Below is a small trained network, with its code and all its weights. Each question gives an input and a class and asks what happens when units are switched off, that is, made to give their printed mean instead of their output.

import numpy as np


def w(rows, s, z=0):
    codes = np.array(rows[::2]) - 128.0
    scale = np.full(codes.shape[1], s)
    scale[-1] = z or s
    return codes * scale


def f(y):
    return np.maximum(y, 0)


def log_softmax(a):
    a = a - a.max(-1, keepdims=True)
    return a - np.log(np.exp(a).sum(-1, keepdims=True))


def net(x, mask):
    res = np.array(x, float).reshape(1, 3) / 4 @ E
    y = f(res @ A[0][:, :-1].T + A[0][:, -1])
    res = res + np.where(mask, y, B[0][:, -1]) @ B[0][:, :-1]
    return log_softmax(res[-1] @ U[:, :-1].T + U[:, -1])


A, B = {}, {}
E = w([
[180,235,194,124,87,2,35,236,243,117,164],'x0',
[34,32,218,236,19,53,185,20,194,111,243],'x1',
[200,33,219,12,58,213,25,53,192,19,49],'x2',
],0.0049)
A[0] = w([
[32,43,222,201,27,57,175,22,215,77,231,84],'N0',
[167,219,138,146,118,49,77,219,208,168,158,56],'N1',
[226,181,57,33,222,175,73,222,84,152,50,6],'N2',
[212,190,91,35,201,171,68,193,98,136,38,26],'N3',
[76,36,53,115,181,225,215,42,42,133,72,42],'N4',
[52,230,23,222,209,32,221,210,62,233,194,198],'N5',
[78,57,67,120,179,237,212,65,30,126,91,95],'N6',
[189,184,59,66,198,186,63,202,82,154,58,8],'N7',
[188,204,171,91,102,40,24,219,223,113,112,56],'N8',
[187,189,167,129,106,25,54,204,223,104,151,13],'N9',
[220,43,210,3,55,205,19,73,205,21,50,178],'N10',
],0.0047,0.0021)
B[0] = w([
[38,6,242,218,205,27,150,216,124,246,66,230],'N0',
[203,156,49,54,38,128,75,11,20,175,215,181],'N1',
[38,15,203,206,177,19,177,181,113,235,77,218],'N2',
[40,37,218,227,196,23,177,188,149,197,81,207],'N3',
[235,105,58,66,41,89,34,33,14,224,246,202],'N4',
[36,219,16,16,221,220,238,84,207,9,73,250],'N5',
[250,109,68,56,45,101,41,50,32,218,238,204],'N6',
[45,33,230,185,187,30,148,171,95,226,88,202],'N7',
[179,129,34,39,33,139,73,33,40,195,236,192],'N8',
[176,79,63,46,48,71,61,27,21,213,222,181],'N9',
[22,220,25,51,229,247,254,54,205,12,122,254],'N10',
],0.0044,0.0092)
U = w([
[244,104,38,49,16,89,7,20,8,246,247,33],'0',
[6,10,235,240,190,24,159,219,158,249,45,77],'1',
[16,235,10,31,218,232,248,73,220,13,69,102],'2',
[161,161,81,126,157,203,160,182,156,111,96,216],'3',
[236,243,239,239,44,198,11,239,177,12,3,3],'4',
],0.0042,0.0039)

Each question gives the input, the list of numbers given to net, and the class t.
The units are the neurons (one row each of A and B). Each row of codes is followed by its name. A weight is (code - 128) times the scale printed after its matrix; where a second scale follows, it is the last column's (A, B and U).
mask holds one flag per neuron, in row order. A switched-off neuron (its flag False) gives its mean, the last column of its row in B, instead of its output. The means were averaged over made-up inputs and are rounded, as every weight is.
A unit's drop is (log p(t) with every unit on - log p(t) with that unit switched off) / (log p(t) with every unit on - log p(t) with every unit switched off).
The circuit of an input: a set's keep is (log p(t) with only the set's units on - log p(t) with every unit switched off) / (log p(t) with every unit on - log p(t) with every unit switched off). Starting from all 11 units, units are removed one at a time, each time the one whose removal leaves the highest keep (on an exact tie, the one counted first), for as long as the keep stays at least 0.8.
circuit, biggest first: the units of the circuit, biggest drop first
most important unit: the unit with the biggest drop
top k neurons: the k neurons with the biggest drops, biggest first
drop when u is switched off: that unit's drop, to one decimal
input [3,-5,-2], class 1: circuit, biggest first : (N2; N3)
input [6,2,-7], class 2: top neuron : (N5)
input [-7,-6,7], class 0: top 4 neurons : (N4; N6; N5; N0)
input [4,2,-3], class 0: top 2 neurons : (N10; N1)
input [-4,7,-8], class 2: top 2 neurons : (N5; N2)
input [-8,-8,6], class 0: top 3 neurons : (N4; N6; N0)
input [-5,-7,-1], class 1: top 3 neurons : (N2; N3; N7)
input [-8,5,-8], class 0: top 3 neurons : (N4; N6; N10)
input [4,-6,8], class 2: top 3 neurons : (N10; N0; N8)
input [5,-4,-6], class 2: top 4 neurons : (N5; N4; N6; N0)
input [7,-2,-8], class 2: top 3 neurons : (N5; N4; N6)
input [4,-5,-7], class 2: top 2 neurons : (N5; N0)
input [5,2,2], class 0: drop when N8 is switched off : 0.1
input [-7,1,5], class 0: most important unit : N4
input [2,0,-4], class 2: drop when N5 is switched off : 0.3
input [4,-7,6], class 1: drop when N5 is switched off : 0.3
